Below are the code and all the weights of a small trained network. Each question names an input and a target symbol and asks about switching units off, where a switched-off unit gives its printed mean instead of its output.

import numpy as np


def w(rows, s, z=0):
    codes = np.array(rows[::2]) - 128.0
    scale = np.full(codes.shape[1], s)
    scale[-1] = z or s
    return codes * scale


def f(y):
    return np.maximum(y, 0)


def softmax(a):
    e = np.exp(a - a.max(-1, keepdims=True))
    return e / e.sum(-1, keepdims=True)


def log_softmax(a):
    a = a - a.max(-1, keepdims=True)
    return a - np.log(np.exp(a).sum(-1, keepdims=True))


def net(x, mask):
    ids = ['βδθλστω'.index(c) for c in x.split()]
    T = len(ids)
    res = E[ids] + P[:T]
    u = 0
    for l in range(2):
        r = res
        for j in range(2):
            rows = slice(2 * j, 2 * j + 2)
            q, k, v = (r @ M[l][rows].T for M in (Q, K, V))
            z = softmax(np.where(np.tri(T) > 0, q @ k.T / 2**0.5, -1e9)) @ v
            o = O[l][rows]
            res = res + np.where(mask[u + j], z, o[:, -1]) @ o[:, :-1]
        u += 2
        y = f(res @ A[l][:, :-1].T + A[l][:, -1])
        res = res + np.where(mask[u : u + 4], y, B[l][:, -1]) @ B[l][:, :-1]
        u += 4
    return log_softmax(res[-1] @ U[:, :-1].T + U[:, -1])


Q, K, V, O, A, B = {}, {}, {}, {}, {}, {}
E = w([
[130,249,82,113,114],'β',
[161,185,39,204,203],'δ',
[122,73,153,109,249],'θ',
[136,73,150,6,127],'λ',
[136,155,191,107,85],'σ',
[115,44,35,194,118],'τ',
[155,29,65,83,229],'ω',
],0.011)
P = w([
[114,134,95,95,119],'0',
[113,152,148,84,130],'1',
[123,143,145,217,99],'2',
[254,51,167,127,137],'3',
[89,152,118,96,121],'4',
[34,180,98,135,112],'5',
[240,40,169,135,133],'6',
[89,152,123,92,121],'7',
[35,175,93,129,111],'8',
[226,26,176,160,119],'9',
[84,147,115,94,116],'10',
[35,178,101,131,113],'11',
[247,38,165,123,142],'12',
[91,146,112,96,106],'13',
],0.0085)
Q[0] = w([
[232,10,176,174,136],'L0H1',
[151,132,125,118,81],'L0H1',
[167,110,93,75,134],'L0H2',
[155,144,138,150,166],'L0H2',
],0.011)
K[0] = w([
[254,48,225,229,80],'L0H1',
[80,132,202,165,146],'L0H1',
[121,149,166,120,164],'L0H2',
[186,108,109,106,100],'L0H2',
],0.0071)
V[0] = w([
[109,64,187,170,51],'L0H1',
[13,105,75,53,232],'L0H1',
[2,205,156,190,86],'L0H2',
[72,130,148,92,43],'L0H2',
],0.0046)
O[0] = w([
[198,71,144,165,145,8],'L0H1',
[2,214,149,162,221,199],'L0H1',
[178,171,142,189,197,21],'L0H2',
[126,144,144,162,97,72],'L0H2',
],0.0058,0.0014)
A[0] = w([
[120,239,158,130,78,217],'L0N1',
[193,92,94,120,177,4],'L0N2',
[105,254,47,178,130,10],'L0N3',
[160,155,121,215,84,106],'L0N4',
],0.011,0.0042)
B[0] = w([
[178,66,217,113,67,254],'L0N1',
[143,112,187,125,83,173],'L0N2',
[248,172,102,76,134,233],'L0N3',
[157,74,133,52,135,154],'L0N4',
],0.012,0.0062)
Q[1] = w([
[199,141,130,89,114],'L1H1',
[139,135,121,130,192],'L1H1',
[103,255,149,154,115],'L1H2',
[189,92,33,110,177],'L1H2',
],0.01)
K[1] = w([
[158,118,26,105,141],'L1H1',
[128,167,114,134,150],'L1H1',
[205,3,225,147,138],'L1H2',
[124,125,11,58,173],'L1H2',
],0.0061)
V[1] = w([
[171,122,189,254,119],'L1H1',
[123,225,31,225,95],'L1H1',
[133,117,27,89,171],'L1H2',
[127,115,91,225,27],'L1H2',
],0.0056)
O[1] = w([
[130,78,192,172,188,84],'L1H1',
[211,191,184,206,104,2],'L1H1',
[121,253,37,157,206,147],'L1H2',
[115,91,101,163,64,46],'L1H2',
],0.007,0.0054)
A[1] = w([
[77,134,129,108,71,207],'L1N1',
[7,127,137,214,146,174],'L1N2',
[146,141,173,101,61,23],'L1N3',
[116,127,118,96,159,252],'L1N4',
],0.014,0.0035)
B[1] = w([
[153,138,154,128,63,176],'L1N1',
[157,147,254,231,143,151],'L1N2',
[104,77,99,137,202,247],'L1N3',
[98,186,114,159,120,199],'L1N4',
],0.014,0.012)
U = w([
[114,96,139,56,209,2],'β',
[186,176,196,84,60,155],'δ',
[37,133,161,121,197,140],'θ',
[72,167,186,22,9,211],'λ',
[124,63,226,88,69,135],'σ',
[158,117,214,211,71,165],'τ',
[8,94,1,100,135,192],'ω',
],0.0069,0.0043)

Each question gives the input, a string of symbols that net reads in full, and the target symbol t.
The units are the heads (2 rows each of Q, K, V and O) and the neurons (one row each of A and B). Each row of codes is followed by its name. A weight is (code - 128) times the scale printed after its matrix; where a second scale follows, it is the last column's (O, A, B and U).
mask holds one flag per unit, layer by layer, with each layer's heads first. A switched-off unit (its flag False) gives its mean, the last column of its rows in O or B, instead of its output. The means were averaged over made-up inputs and are rounded, as every weight is.
A unit's drop is (log p(t) with every unit on - log p(t) with that unit switched off) / (log p(t) with every unit on - log p(t) with every unit switched off).
The circuit of an input: a set's keep is (log p(t) with only the set's units on - log p(t) with every unit switched off) / (log p(t) with every unit on - log p(t) with every unit switched off). Starting from all 12 units, units are removed one at a time, each time the one whose removal leaves the highest keep (on an exact tie, the one counted first), for as long as the keep stays at least 0.8.
circuit, biggest first: the units of the circuit, biggest drop first
k most important neurons: the k neurons with the biggest drops, biggest first
top k neurons in layer l: the k neurons of layer l with the biggest drops, biggest first
which heads matter: for each layer, one digit per head in row order, 1 if its drop is at least 0.15 and else 0, layers parted by /
drop when u is switched off: that unit's drop, to one decimal
input σ β σ β, target σ: which heads matter => 10 / 01
input σ σ σ δ, target σ: circuit, biggest first => L0N2; L1H2; L1N4
input β β σ σ σ, target σ: circuit, biggest first => L1H2; L0N1; L1N1; L1N3
input β ω θ τ λ τ β δ, target δ: 2 most important neurons => L0N3; L1N3
input λ ω θ, target τ: circuit, biggest first => L0N3; L1N2; L1N3; L0N1
input τ σ ω λ λ λ ω β σ δ, target ω: circuit, biggest first => L0N1
input ω σ τ, target ω: circuit, biggest first => L0N1; L1N2
input λ δ ω β σ λ β τ, target τ: which heads matter => 00 / 00
input σ σ θ β τ σ σ δ σ δ λ β, target β: circuit, biggest first => L1N3; L0N3; L0N1
input δ ω τ τ β σ σ θ δ β σ σ, target σ: circuit, biggest first => L0N1; L1H2; L1N1; L1N3
input ω β β ω τ β τ, target ω: top 2 neurons in layer 1 => L1N2; L1N1
input σ β σ δ, target σ: top 2 neurons in layer 1 => L1N3; L1N4
input σ σ σ ω θ σ β ω, target ω: top 2 neurons in layer 0 => L0N1; L0N3
input β σ ω σ σ θ σ θ λ τ σ ω, target θ: drop when L0N3 is switched off => 1.3
input β σ τ τ δ σ λ ω δ, target δ: drop when L1H2 is switched off => 0.1
input σ σ ω σ τ, target τ: drop when L0H1 is switched off => -0.1
input θ λ θ, target τ: drop when L1N3 is switched off => 0.7
